Rows are numbered. After the first four, each row is followed by the numbers of the three nearest rows among all rows above it, by straight-line distance, nearest first.
0: [ 22  -3 -11  28 -14  -7   6  49   5 -14  10  -9  37 -18   8  10  -8  19
   8   4  11 -28 -10  14  66  40  16  19 -21  35   7 -18   6  -2  -1]
1: [ -9  -4   7 -11   5  10  -4 -32   0   0 -16  18 -13 -19  -7   4   5  17
 -20 -22  17 -16 -26  20  11   2  11   0 -13 -26   7   3 -14 -10   5]
2: [-13  10  12 -21  -8   2  -8 -18  -7  23 -10   7  12 -10   3   0  22   2
 -22   3  -8  20   0   2 -19 -39  11   4 -19 -35 -12  -4 -18 -22   3]
3: [  2   0 -18   5  -6 -16   0  37   6 -21  -7 -31  -9   6  -3  -7  -9 -12
   5   5  -2  10  -5   3  -4  16   7  17 -24  13  -8  18  16   5  20]
4: [ 41  16  34 -12 -17 -27 -61 -41  18  31  18 -12 -15  -5  20   2  45  31
 -22 -10  12 -17  -6   8  12   3 -16 -11 -26 -24  30  20 -10  -2 -14]  1 2 3
5: [ 26   7 -14  -3   9  21  25 -21   3  12   5   3   6 -29  35  -6   8 -29
 -19 -11  46  -4   7   1 -12  34 -22   6  13 -16  25  23  44  12 -44]  1 3 2
6: [ 15   8 -20  14 -13   0  15  33  11  21  -4  10  -1 -11  -5 -10   3 -11
  -4  10  43   0  20   0 -19  20 -22  -4 -17  18  39  20  41  12 -35]  5 3 0
7: [ -5 -14  14 -11  13 -23   4 -65  24  37   7  -5 -12   1   1   7  58  12
  -1 -36  -2  -7 -13 -32   1 -54  16  -1  59 -18   6 -19  -6  -8  12]  2 1 4
8: [ 12   3   8   7   3   0   7  -6  -6  19   3  -4  -8 -12  12  17  -1   1
  -9   0 -17  -3 -18  18  10 -22  11  -4   4 -19  14   3  -3   2   7]  1 2 3
9: [ -7 -11  10 -40  -5   6   5 -30  10 -14  -1  12   6  16  12  -9  29   5
   8 -22  -1   7  -5  -7 -33 -11  -6  -6 -10 -40  14  14 -11 -13  -1]  2 1 8
10: [  8   0   0 -18   9 -14  11  11   6  -5   0  -2  -2 -10  -3   1  -6 -21
   4  -4   8  16 -26   5  -4 -13   3   2  18   3  18 -12   4   6  17]  8 3 1
11: [-13  -1   6   1  -4 -11  -2   0   6  10  12  -9   4  15  24  15  15  10
  10   8  -6   4   5 -29   0 -30  20   2  54  16 -16 -12  -2  10  29]  10 8 7
12: [  1  42 -14 -28 -35  -1  -8 -26 -16   9 -22   6 -26  23   8   8 -12 -33
 -15  35  -3  35  14 -10 -38 -40 -43  -8 -32 -49  12  14  -2   2   0]  2 9 8
13: [  2  -2  36 -31  24  -5   4 -60  -2  14  14   4 -30  23  15   3  34  18
 -10 -16  18   2  -6 -14  -3 -37  19   4  -8 -32  24  -7 -18   7  13]  9 7 1
14: [  7 -16  12 -31  21   2  12 -53 -12  15 -13 -13 -14   7   7  -6 -17  20
 -15  -7  -5   5   3   3 -16 -21  -1   6 -35 -47  13   6 -12  13   4]  13 9 1
15: [  7 -10  20 -24 -31  32   0 -38  -6 -48 -18  10 -25   0  -4 -47 -40   2
 -14 -10 -15  26 -11  34  -7  48 -23  16 -78 -63  25   5 -56   8 -13]  14 1 9
16: [-46 -38 -49 -19  29 -11  81  40  -6 -38  -8  41  24   2 -37 -25 -52 -35
   6 -15 -34   8   0 -22 -33 -36  -5  33  57  36 -38 -31  20  13  68]  10 11 3
17: [ 14  -3 -23  -1  10 -10 -21  15 -12  -3  19 -12  12  -4  -4  18   0   6
  14  -3  -7  -3   5  16   5  33  15  -5  -8 -14 -32   7 -14  14   0]  3 8 10
18: [ 24  14   8  -4  13   2   0 -27  -5  12  -3  -2   3 -17 -16  12  15 -30
  -3  -7   5 -10 -21   0  25  -8   0  18  15  -9  38  11  -7 -10 -14]  8 10 1
19: [ 21   6  13  -6  10  10 -13   9 -10 -19  -2   6  -4   4   7 -15  -9  18
  -6  -1 -11  -8  -4  24  -2   2  -1   8   6 -10  24  -5  -5  -3 -17]  8 10 1
20: [  25   -9   53  -59   43    0    2 -116   11   58   31   -5  -47    3
   50  -24   91   17  -54  -57  -15    5  -25   -9  -19  -64   28  -15
   16  -92   30    2  -31   -5   18]  13 7 14
21: [ 12  -1  -5  -5  -3   6   7  -8  -1 -11  -9  14 -12   8  24   2   8   3
  -1  -6   6  -8  -9   3  -4 -17   0  -7  18 -15  -9  -4  13   6   5]  8 10 19
22: [ 34  21  19  -1 -19 -27 -28 -22  -5  16  11 -19 -40   0  19   9  18   7
  -6   7  12  14  -1  23   4   5   4 -17 -30 -12  27  19  -2   9 -28]  4 8 19
23: [ 61  23  46   6 -47   0 -50   6  12  25  -3  -8  -7   6  13   5  16  20
 -12  18  42 -31  21  18  10  11 -15 -19 -19 -15  46   3 -18   4 -31]  4 22 19
24: [ 24 -10  27 -21 -33  11 -73 -50  42  37   4 -18 -15  10  21   6  52  18
  -2  19   9  -9  -2   1   7 -17 -13 -36  -2 -33  46  -5  -1 -15   2]  4 23 22
25: [  7  -8 -19  45 -35  17 -10  67  10   4 -24 -30  16  18 -17 -16 -22 -19
  21  41  -1 -37  -1 -11   6  66   0  11 -18  54   3  21  -3  26 -20]  3 0 6
26: [  6 -10   4 -37  23  -8  -2 -62 -13  22  19  11 -40  25  -2 -34  33  18
 -32 -33 -33  12  -5   1  -6 -49  13  -6  -8 -45  26   3  -3   3   3]  13 14 9
27: [ -3  -5   5  -6  -4 -12  -3  -9  -4   9  -8  27   0 -13   1  12 -13   8
   2 -21  -3   7   0  11  30  13   7  -7   3 -10  11  -2  -8  11 -15]  8 1 19
28: [  3 -13  -2  36   3  11  11  56  -2   9   0  14  36 -28  -5 -11 -31  -3
  21 -10   5 -25  -4  10  24  36  10   0  -9  58   7 -14   8 -22  22]  0 3 25
29: [-32  -4  -2 -23  11 -21  34 -12  -8  13  10  23   8   7 -25   1  19  -7
  -3  -7  -6  -5 -14 -10  -5 -47  24  -2  38 -11  -6 -15   2  20  10]  10 11 21
30: [ 10  -8  21  -3 -17   7  16  10  -4 -44 -21  -5   4   1  -3 -19 -26  -1
   7 -12 -11  31  -3  29  -1  23 -28  19 -33 -17   7  -5 -17 -18  -8]  19 3 27
31: [ 11   9  11   2   5  -7 -27 -35 -31 -26  -6 -23 -27  22   8 -15  34   4
   5  -2   3 -21  16 -29 -23  29 -12  29   8 -36   3   0   8  13  -6]  21 19 9
32: [ -8  -4  31  -4 -61  58  28   2  -8 -55 -30  -1  -5   8  -4 -29 -60   2
  30 -15 -10   2 -14  56  21  72 -56  31 -97 -23   4   2 -21   3 -13]  15 30 19
33: [  2  -3  12  -1 -11  -7 -19  12  -1   1 -13  14   1  -9  -6   7  -8 -12
  -4 -10  -7 -18 -24  17 -18  19  14  -3  28  -6 -18   1  -5  27  13]  21 10 27
34: [ -2 -26  15  33  51  22  21  75  -3 -19  38 -30  63 -33  -8  -2 -10  56
  12 -51  -6 -78  -3   1  53  37  43   6  22  85 -24  -5   5   2  26]  28 0 17
35: [ 101   38   77  -22  -33    3 -123  -63   24   36   26  -42  -27    4
   48   14   90   45   -4   26   30   -4  -10   26   27   28  -15  -46
  -62  -73   70   11  -32  -27  -62]  4 24 23
36: [  7  22 -11   9 -28  -4  -4  25  16   6  17  28   5   1  -4  18 -16  31
  -3  -2  11  -7  20 -14   3  11   7 -17   8  29  21 -14   7 -24   0]  27 19 21
37: [-27  24   6  -8   1  -8  -9   7  -6  14  13  33  -5   1   7   1  -5  17
 -14 -15   1 -13  -3  14  -2  -7  -1 -12   9  -2 -23  11  -1  -2   9]  21 27 33
38: [  4  -1  12 -22  -1  14  -5 -21  -8   2  22  -2 -25   0   4 -13  13   6
   2 -11   2  -7  -7  -1 -21 -29  19  10   2 -21   1 -13   4  23   4]  21 8 13
39: [   6   18   16  -68    1  -31  -21  -74  -15   32  -20   14  -72   20
   11    2   28  -37  -14   10  -15   51   12  -21  -31  -71  -35   11
    9 -102   18    8   -7   11  -12]  12 26 13
40: [-30  -5 -11  -8   6 -13   6  18  38  26  18  96  17   2   0  72 -48   2
 -15  -5   5  15  20  33  18 -43   0 -38  18  19  52 -17 -27 -12  11]  36 27 37
41: [ -5  10  -8   3 -18   4   5   4   8  -4  11  13  -1 -22   0  16  -1  -4
 -15   8  -3  -3  -5   9 -15  26   6  16 -22 -18 -17  -6 -13  14 -24]  17 27 33
42: [ 44  11  -2 -12 -20   6 -31 -45  16  21   1 -32 -30  -5  40 -13  65  28
 -21   1  -1 -12   6  -2  13   2   3  -3 -13 -62  39   5 -27 -17 -25]  4 24 22
43: [ -6   1   5  -9  13  17  19 -28  -8  11  -2  22   2  -6  -3  18   3  21
  -7   1 -20  10  12  11  -6 -10   0 -21   3   0  16 -21  -7 -10   9]  8 27 21
44: [ -4  21 -32  25 -33  12  -9  23  21  12  -8  -3  -5 -26  25 -21  -8 -13
  22  -5  39 -19  19  25 -15  61 -15 -14  -2  10  22  20  52  12 -47]  6 5 41
45: [  -6  -29   10  -10    6   36   -8    7    2  -13   15   63  -40    9
   -2  -24   24   46   -8    5  -23   52  -19  -71   46 -121  -24  -39
  -14   23   53  -25   -9  -16   14]  43 26 13
46: [ 21  17   1  -3  17  -2 -23  31 -21  35 -12 -53 -15  -2 -14   7  -3 -12
 -14 -25  -9 -36  -3  26 -31  59  -4  23   0 -21 -52   0  -3 -15  15]  17 33 3
47: [-20   2   7  11  -7   3 -21  43 -13 -17 -24 -35  25   5  -9   3 -18 -30
   7   4  -7  -7   5  -7  -5  51  12  11  -7  35 -14  -4   6  -3 -27]  3 25 17
48: [-22   5  -4  13   6 -11 -15  31  -4  12  28  64   9 -17   1  26  -3   8
 -15  -5  17  29  19  23  13 -14  10 -56  25   6  32 -17 -18  -9  16]  40 36 37
49: [ -9   7 -10  -7 -10   5  17   2   4  16   2   1  -8   7   4  10   2   6
  -3   8  11 -10  -9 -33   0 -34  19  -7  40  18 -29 -17   6   4   6]  11 21 29
50: [ 30   2  16   2 -18  13 -70 -53  10  33  12 -17 -30  -3  30  18  48  40
 -20  10  14   0 -11  17  28  11  14  -8 -30 -72  45  21 -28  -8  -8]  42 4 24
51: [ 28 -14  34 -35 -22  60  15 -45 -51 -44 -26  -5 -16  13 -11 -44 -43   9
 -23 -22 -41  10   5  57   9  21 -36  35 -59 -86  38  40 -48  -7 -22]  15 30 32
52: [-12   6  29 -37  25  -3   0 -64 -13   7   4  11 -29   8  -2 -17  29  39
 -34 -18 -34   8 -17 -14  -6 -55  16   4   1 -36 -18 -15 -24 -20  42]  26 13 2
53: [-28 -17 -16  -3  27  -1  50  25 -12 -30  13  -1  16   3  -7  -7 -35 -33
  10 -31  10  25  -7 -10 -13 -11   4  22  28  17 -38   2  22  17  18]  10 3 16
54: [ 22  -7  18  -1  10  17  11  -2  -8  -3  19 -16   9 -12 -12  -9  -9   9
   0 -37 -10 -19 -16   2  11  28  23  -6  15  20 -15 -14 -11   1  28]  33 17 10
55: [ 11  21   9   9  -2  -4  21 -19  16  47 -12 -52  25 -43  30 -10  -2 -36
 -20 -34  44 -33  27  22 -51  58  -7  19  15 -48   4  31  65   5 -51]  5 44 6
56: [-16   6   2  -5 -13 -10  -6  -3   1  22 -15   4   8   7  14   7  -4 -23
  -2   4  -8  13  -6   8 -12  -5   7  -9 -18 -16  10  27 -13   6  12]  8 2 27
57: [ 16  -9  11   7  -5 -21 -15 -31   2  23  -8 -21  -6  -1  10   3  31   5
 -18  14  -5 -19   8  -5  18   1  -3  -8 -52  -4  21  15   6 -12 -17]  22 4 8
58: [   6  -11   19   -6  -63   57   11  -25  -21  -95  -54  -11   -9   20
  -13  -45  -69   -2   12   14  -14   13   14   82   -1   89  -50   25
 -126  -55   44    8  -68   25  -40]  32 15 51
59: [ 34   6  15  25 -29 -13 -69 -17  -1  23 -13 -22 -29 -15  15   8  38   0
 -11  19  13 -11   5  16  16  29  -3 -19 -18 -29  25   3 -32  -7 -13]  22 4 23
60: [ 21   2   4  -8   9   9 -10 -28 -27  -2 -17 -63 -36   4  -9 -47  46 -25
   0  -4   1 -28  -6 -30 -33  23   5  20 -27 -22 -32  15   6  -1   7]  31 38 46
61: [ -9  18 -28  26 -26   8  -1  39  -4  -2 -21 -15  13  -6   8  20  -5 -37
 -11  10   8 -21  45  19 -21  91  -3  20   0   1 -14 -12  25   6 -14]  47 44 41
62: [  42   26   15   19  -11  -76  -15   13  -15   71  -22  -98   25  -49
    0   35   -1 -101   14  -32   42  -77   26  124 -119  127   61   75
   22  -75 -103   14   38   23  -37]  55 46 61
63: [ 20 -12  18 -60   4 -15  16 -72 -12   9  -9  12 -29  25  24 -38  28  13
 -24 -19 -30  24   1   3 -17 -66   2   1   5 -59  23   0 -21 -20   8]  26 52 13
64: [  8 -14  -2   6   7  -4   2   9  -2   9  18  -7 -13  11   7 -15  24   5
  19   3  -6  -1 -18  -8   4 -19   3 -13   3   6 -18  -3   5   9   2]  21 38 8
65: [-27 -18  -5 -13  37   1  33  13 -16  -5   5  11   4 -12 -27 -19 -35 -27
   2  -6 -13   2  -3   1 -30 -13  -8  27  35   5 -16 -25  -5  10  41]  53 10 29
66: [  9   6   6   5 -12   1  -2   1 -11  -2 -26 -30   0   5   2 -24   9  -3
  14  -6   8  -8   6   7 -13  -9 -16 -11  13  -3 -28   6  -3  18   6]  21 64 33
67: [-21  -2 -18  26  -7  -7  26  63  -8 -16  -3   8  37 -17 -22  24 -30 -29
  20  28 -11  -7  -8   2   3  19  12  12  16  44 -26   0   4  17   1]  47 28 3
68: [-44  -6  -9 -28  42  16  47 -30 -21   7  -7   5  -1  16  -9 -24  -5 -16
  18 -26 -24   8  -7 -18 -11 -42   5  21  13   6 -36  -6  15   2  29]  65 29 53
69: [ 10 -18 -10   0  -1  -9   1  11  -8  14  13 -10 -23  -3  21  -7   4 -14
  11 -16   1  11  -7   0  -5 -13   5 -11  16  17   1 -23  19  -3  12]  64 10 21
70: [-15  22   0  20  31 -29 -21  15  24  50  18   4   6   7   5  20  30 -14
   0   8  15 -13 -16 -34 -14 -26  24  -2  79  35  17 -16  52   0  17]  11 49 69
71: [ 16 -14  30 -26 -15  41  19 -27 -22 -20   1  -6  14  23  10  -4  -3  10
  -2   0  -5  18   8  10   0 -21 -13   8  -9 -30   1  19 -32  -3  -8]  9 14 19
72: [  9   6   1   5 -27   1 -38  22  12   6   1 -23  -9   4   3  11   4 -10
   8  -6  10 -10  -6   7   7   1  -4  -3 -26   9   6  11  -7  -9  -9]  3 56 64
73: [  9   6  23 -12   2  30   8 -53 -18 -19  19 -16 -33  16  18 -48  -3  10
  -9 -12 -16  25   6  14  -6  13 -16  15 -43 -48  18   4 -24  -6  -2]  14 71 15
74: [ -3  -2  31   4  18  -1   9  -2   8   3  27  -2  27 -22   6  -1   8   8
 -13 -36   4  -3   4  -5  15  17  34   5  -3  21 -12   5   6  -6  -6]  54 27 37
75: [  4   4  26 -30   9   9  10 -44 -23   1  12  12 -22  12   5 -31  17  15
 -33 -20 -10 -13 -19  -5  -5 -34  16  13  10 -19 -20  -5 -24  -2  14]  52 38 13
76: [ 20  -8  30 -24 -41  47  15 -35 -42 -62 -34  -5 -29  10 -18 -39 -32  -4
   4  -8 -17  10   8  40  11  36 -45  13 -69 -63   0  24 -44   3  -2]  15 51 32
77: [ 79  17  25  34 -33 -13 -84 -33  -1   5   8 -35 -32   2  38  40  46  35
  -1   4  23 -19  -3  23  39  20 -16 -34 -67 -29  28   2 -17  -9 -34]  59 4 50
78: [  9 -20 -30  12  -1  25  21   3  -3  -1  37   1  35 -15  -5 -22  31  26
 -21 -36 -10 -38  -8   2  21 -20  47 -10 -15  22  -3 -19  11  -1   7]  74 54 64
79: [  8  -8  30 -21  21  -1  15 -62 -19 -10  11  12 -22   5  19  -9  22   4
 -27 -24  -8   9   9  16   2 -30  -1  16   0 -63  20  -4 -36   9  27]  13 75 14
80: [  77   10   61  -46  -35   -9 -112 -113    2   46   25  -38  -91    2
   50    6  119   64  -49  -15   20   -2    3    4   20  -30    6  -34
  -64 -117   60    5  -34  -40  -19]  35 50 42
81: [-18  -8  -5  -5  14  18 -10 -13  -3 -44 -11  45  -3  11  -8 -20  -3  47
  21  16 -28  19 -10 -35  45 -76 -15  -5 -30  29  17 -12 -46 -19  39]  45 43 64
82: [ -9  14 -25  -5  29 -21 -18 -19  18  34  31 -14   9  -9  11  10  31 -11
 -22  -7  19 -12 -17 -22  -1 -41  36 -18  48  42 -28 -17  28 -22  16]  70 49 11
83: [-60 -25 -39 -15  39  21  90  13 -16 -33  -9  43  20  23 -33 -36 -33 -45
   8 -33 -31  10   3 -39 -29  -4   0  24  54  29 -62 -15  21  16  52]  16 53 65
84: [-11  -3   7  -2  11  16   8   8  -7  -7   1  32  12   2   1  21  -9  22
   8 -11 -15  -6   2   1  -5 -40  18 -17  21  -9  27   4  -1 -14  21]  43 8 21
85: [-10  19  -4  10  25 -22 -21  -3  34  24  11   4   3   1 -26  33  38  -5
  -7   2   2  -4  -7 -14 -13 -29  16  -7  28  37 -12  -6  30   0 -12]  82 70 49
86: [  2  -5  25 -20 -19  32   6 -43 -17 -18 -14 -13 -30 -17  -3 -34 -14  11
  -8 -34 -24  -1 -11  26 -18  33 -30  14 -54 -40  11  16 -46  16   4]  15 73 76
87: [  5  -1  12 -42  16   1  -1 -47   7  28  24  40  -6   7  19  -6  34  30
 -35 -39 -38   2   0   3  10 -67   6 -20  12 -49  14 -15 -22  -8  25]  26 52 63
88: [ -1  10   6   2   5   0 -41  24   7 -23  22  26   3 -17   2  -1   7   6
   6   0  30  -7   1  21  17  -7   4  -6 -14  10  -7  12  -6 -14   0]  72 37 19
89: [ -3   0   0 -21   0  18   3   0 -31 -14   5  42  18  33  -7  10   2  22
  17   1 -23   9 -16   1  15 -61   4 -10 -19  15 -23 -23 -11 -35  11]  84 43 81
90: [ -6  -9  -8  -4 -13  -9   4  -6  -4   0 -15  -7 -19  -1   5  -9   5   3
  13   8   9   5   5 -12  29   2   7   8 100  -6   3   8   6 -19   5]  11 49 21
91: [  4  17   3  11  24   0  -2   0  -9 -34   0 -68 -14  21  -5 -30  33 -16
  24  34  -3 -10  -7 -15  -7  45 -23  41 -25  18 -26   5  18   8 -14]  60 3 31
92: [ 55  28  43   4 -34   1 -93 -56  17  38  10 -13 -30 -10  49  13  54  19
 -11  29  12  -5  -2  35  19   3 -19 -30 -77 -65  51 -21 -28 -14 -28]  77 50 35
93: [-11  -3   6 -29  -8 -23  -2  19  -3  22  14  38   4   9   1  34  -4  10
  -6 -11  28  -7  13  23   6 -46 -16 -17  -9   4  33 -18 -11 -16   5]  84 48 37
94: [  9   0   6  29 -26   8 -14  39   9 -17 -13   2  18 -13 -15  -3  -9  -7
  18  20  14  -9 -34 -20 -25  13 -22   0 -20   2 -14  -6   1  -5 -13]  72 41 3
95: [ 25   9  -1  -6   8 -16   9 -25   0  65 -10 -58  22 -21  22   4   9 -41
 -17  -8  41 -17   7  41 -47  78 -10  21  37 -41  19  13  55   8 -40]  55 5 44
96: [ 26  13  21   0 -16 -15 -76 -23  -6  18   0 -12 -10 -11  37  -8  33  36
  -5   5  28 -19  13  20  25  33 -25 -28 -51  -8  46   8  -6 -18 -35]  4 59 23
97: [ 32  19   7  -6  -4 -12 -45 -20   9   7  21 -15 -16   0   6  15  43  15
 -19   1  16  -8  -1  17   0 -18   5 -14 -24 -23  23   6  -9 -14 -14]  4 22 57
